Below are the code and all the weights of a small trained network. Each question names an input and a target symbol and asks about switching units off, where a switched-off unit gives its printed mean instead of its output.

import numpy as np


def w(rows, s, z=0):
    codes = np.array(rows[::2]) - 128.0
    scale = np.full(codes.shape[1], s)
    scale[-1] = z or s
    return codes * scale


def f(y):
    return np.maximum(y, 0)


def softmax(a):
    e = np.exp(a - a.max(-1, keepdims=True))
    return e / e.sum(-1, keepdims=True)


def log_softmax(a):
    a = a - a.max(-1, keepdims=True)
    return a - np.log(np.exp(a).sum(-1, keepdims=True))


def net(x, mask):
    ids = ['αβγδηθλμξπστφψω'.index(c) for c in x.split()]
    T = len(ids)
    res = E[ids] + P[:T]
    u = 0
    for l in range(2):
        r = res
        for j in range(2):
            rows = slice(2 * j, 2 * j + 2)
            q, k, v = (r @ M[l][rows].T for M in (Q, K, V))
            z = softmax(np.where(np.tri(T) > 0, q @ k.T / 2**0.5, -1e9)) @ v
            o = O[l][rows]
            res = res + np.where(mask[u + j], z, o[:, -1]) @ o[:, :-1]
        u += 2
        y = f(res @ A[l][:, :-1].T + A[l][:, -1])
        res = res + np.where(mask[u : u + 16], y, B[l][:, -1]) @ B[l][:, :-1]
        u += 16
    return log_softmax(res[-1] @ U[:, :-1].T + U[:, -1])


Q, K, V, O, A, B = {}, {}, {}, {}, {}, {}
E = w([
[118,114,113],'α',
[114,119,112],'β',
[42,172,49],'γ',
[155,250,75],'δ',
[120,112,116],'η',
[184,69,152],'θ',
[117,114,113],'λ',
[200,63,164],'μ',
[107,120,104],'ξ',
[159,107,127],'π',
[98,148,116],'σ',
[84,232,123],'τ',
[104,118,135],'φ',
[72,114,187],'ψ',
[102,119,181],'ω',
],0.018)
P = w([
[138,169,119],'0',
[95,91,114],'1',
[171,195,142],'2',
[93,158,133],'3',
[35,72,148],'4',
[174,252,222],'5',
[123,150,43],'6',
[27,59,183],'7',
],0.014)
Q[0] = w([
[98,145,41],'0.h0',
[1,52,163],'0.h0',
[124,77,138],'0.h1',
[184,33,128],'0.h1',
],0.0083)
K[0] = w([
[155,165,112],'0.h0',
[173,111,4],'0.h0',
[136,79,141],'0.h1',
[92,44,161],'0.h1',
],0.016)
V[0] = w([
[121,252,204],'0.h0',
[221,109,33],'0.h0',
[124,181,218],'0.h1',
[128,154,87],'0.h1',
],0.0031)
O[0] = w([
[196,193,161,241],'0.h0',
[4,138,92,117],'0.h0',
[101,77,54,255],'0.h1',
[87,131,142,73],'0.h1',
],0.0045,0.00053)
A[0] = w([
[114,197,57,1],'0.n0',
[81,164,247,142],'0.n1',
[89,135,79,12],'0.n2',
[164,151,136,119],'0.n3',
[80,170,190,155],'0.n4',
[91,61,70,135],'0.n5',
[189,195,10,24],'0.n6',
[98,200,182,187],'0.n7',
[137,84,160,49],'0.n8',
[190,10,54,47],'0.n9',
[188,49,197,67],'0.n10',
[249,166,136,163],'0.n11',
[135,13,138,122],'0.n12',
[99,156,141,76],'0.n13',
[139,180,116,173],'0.n14',
[222,111,227,173],'0.n15',
],0.011,0.0095)
B[0] = w([
[254,140,140,137],'0.n0',
[142,99,88,236],'0.n1',
[129,132,161,129],'0.n2',
[83,123,119,155],'0.n3',
[156,72,95,212],'0.n4',
[85,72,203,187],'0.n5',
[105,90,175,149],'0.n6',
[120,73,65,238],'0.n7',
[101,133,149,133],'0.n8',
[112,109,194,152],'0.n9',
[85,188,180,165],'0.n10',
[45,161,81,240],'0.n11',
[190,177,159,205],'0.n12',
[104,116,123,132],'0.n13',
[91,114,81,194],'0.n14',
[20,145,112,255],'0.n15',
],0.0094,0.0075)
Q[1] = w([
[158,116,126],'1.h0',
[141,117,177],'1.h0',
[139,203,66],'1.h1',
[251,129,195],'1.h1',
],0.019)
K[1] = w([
[167,168,137],'1.h0',
[138,175,165],'1.h0',
[36,36,238],'1.h1',
[254,156,239],'1.h1',
],0.012)
V[1] = w([
[99,109,189],'1.h0',
[194,47,101],'1.h0',
[130,251,97],'1.h1',
[103,138,188],'1.h1',
],0.015)
O[1] = w([
[74,41,168,140],'1.h0',
[100,245,233,45],'1.h0',
[185,158,79,248],'1.h1',
[162,56,126,55],'1.h1',
],0.011)
A[1] = w([
[129,167,142,154],'1.n0',
[183,82,151,144],'1.n1',
[155,162,117,158],'1.n2',
[97,75,90,22],'1.n3',
[95,172,148,229],'1.n4',
[181,81,182,150],'1.n5',
[86,69,189,70],'1.n6',
[146,182,119,30],'1.n7',
[139,143,101,104],'1.n8',
[213,167,185,135],'1.n9',
[129,75,203,26],'1.n10',
[95,162,105,67],'1.n11',
[173,105,108,222],'1.n12',
[218,123,131,2],'1.n13',
[249,125,242,229],'1.n14',
[166,72,199,168],'1.n15',
],0.015,0.0091)
B[1] = w([
[152,120,168,148],'1.n0',
[66,103,156,173],'1.n1',
[106,111,118,170],'1.n2',
[143,163,170,252],'1.n3',
[116,86,119,192],'1.n4',
[102,185,160,166],'1.n5',
[161,164,185,203],'1.n6',
[75,137,165,150],'1.n7',
[126,102,143,182],'1.n8',
[195,79,8,129],'1.n9',
[150,64,25,168],'1.n10',
[163,106,185,195],'1.n11',
[174,149,157,226],'1.n12',
[87,65,202,134],'1.n13',
[35,178,99,136],'1.n14',
[158,172,92,184],'1.n15',
],0.013,0.014)
U = w([
[126,129,125,136],'α',
[129,129,122,64],'β',
[174,163,179,129],'γ',
[160,194,156,137],'δ',
[130,126,123,150],'η',
[144,78,122,57],'θ',
[130,134,124,76],'λ',
[149,34,127,9],'μ',
[133,123,133,124],'ξ',
[167,155,53,255],'π',
[126,143,119,99],'σ',
[102,249,130,87],'τ',
[119,125,111,117],'φ',
[94,114,174,80],'ψ',
[58,48,83,194],'ω',
],0.012,0.0046)

Each question gives the input, a string of symbols that net reads in full, and the target symbol t.
The units are the heads (2 rows each of Q, K, V and O) and the neurons (one row each of A and B). Each row of codes is followed by its name. A weight is (code - 128) times the scale printed after its matrix; where a second scale follows, it is the last column's (O, A, B and U).
mask holds one flag per unit, layer by layer, with each layer's heads first. A switched-off unit (its flag False) gives its mean, the last column of its rows in O or B, instead of its output. The means were averaged over made-up inputs and are rounded, as every weight is.
A unit's drop is (log p(t) with every unit on - log p(t) with that unit switched off) / (log p(t) with every unit on - log p(t) with every unit switched off).
The circuit of an input: a set's keep is (log p(t) with only the set's units on - log p(t) with every unit switched off) / (log p(t) with every unit on - log p(t) with every unit switched off). Starting from the 12 units with the biggest drops (on a tie, the unit counted first), units are removed one at a time, each time the one whose removal leaves the highest keep (on an exact tie, the one counted first), for as long as the keep stays at least 0.8.
circuit, biggest first: the units of the circuit, biggest drop first
unit that matters most: the unit with the biggest drop
k most important neurons: the k neurons with the biggest drops, biggest first
k most important neurons of layer l: the k neurons of layer l with the biggest drops, biggest first
heads that matter: for each layer, one digit per head in row order, 1 if its drop is at least 0.15 and else 0, layers parted by /
input π ψ π, target ψ: heads that matter -> 00 / 10
input θ θ π π π μ, target π: 2 most important neurons of layer 1 -> (1.n3 1.n12)
input π ω π γ, target π: heads that matter -> 00 / 01
input π λ τ π π θ, target π: heads that matter -> 00 / 11
input π α δ η σ μ π, target μ: circuit, biggest first -> (0.n15 1.h1 0.n11 1.n13)
input ω λ ω ξ, target ω: heads that matter -> 00 / 11
input ω ω π, target ω: unit that matters most -> 1.n3
input π ω ω η, target ω: 2 most important neurons of layer 1 -> (1.n3 1.n6)
input φ π μ η, target μ: heads that matter -> 00 / 01
input β θ π π π π μ π, target γ: heads that matter -> 00 / 10
input π ω α π β η, target π: circuit, biggest first -> (0.n7 1.n1 0.n1)
input π τ π γ μ ψ μ ω, target γ: 2 most important neurons of layer 1 -> (1.n6 1.n3)
input β ω ω ω π, target τ: 4 most important neurons of layer 0 -> (0.n15 0.n11 0.n12 0.n7)
input π π π γ, target π: 4 most important neurons -> (0.n0 0.n15 0.n11 0.n1)
input η π ω μ, target ω: circuit, biggest first -> (0.n15 1.h1)
input π π ψ, target ψ: 4 most important neurons -> (0.n7 0.n1 0.n15 0.n4)
input π π ω λ, target ω: circuit, biggest first -> (1.h1 1.n12)
input π η π π ω μ ψ, target μ: unit that matters most -> 0.n15
input ω π β, target ω: circuit, biggest first -> (1.n12 1.h1)
input π π μ ω η μ π ψ, target γ: 3 most important neurons -> (1.n3 1.n12 1.n5)
input μ θ ω μ ω η, target ω: heads that matter -> 00 / 00
input π α μ ψ π π, target ψ: 4 most important neurons of layer 0 -> (0.n4 0.n1 0.n10 0.n7)
input π θ μ π α α, target π: heads that matter -> 00 / 10
input π λ ψ, target ψ: circuit, biggest first -> (1.h1)
input λ σ π ω γ θ, target ω: 2 most important neurons of layer 0 -> (0.n11 0.n15)
input ω π ψ η θ ω λ, target ω: circuit, biggest first -> (1.h1 1.n6)
input π φ ψ ψ π μ, target ψ: 3 most important neurons of layer 0 -> (0.n10 0.n4 0.n7)
input ω μ π π ω δ, target ω: unit that matters most -> 0.n0
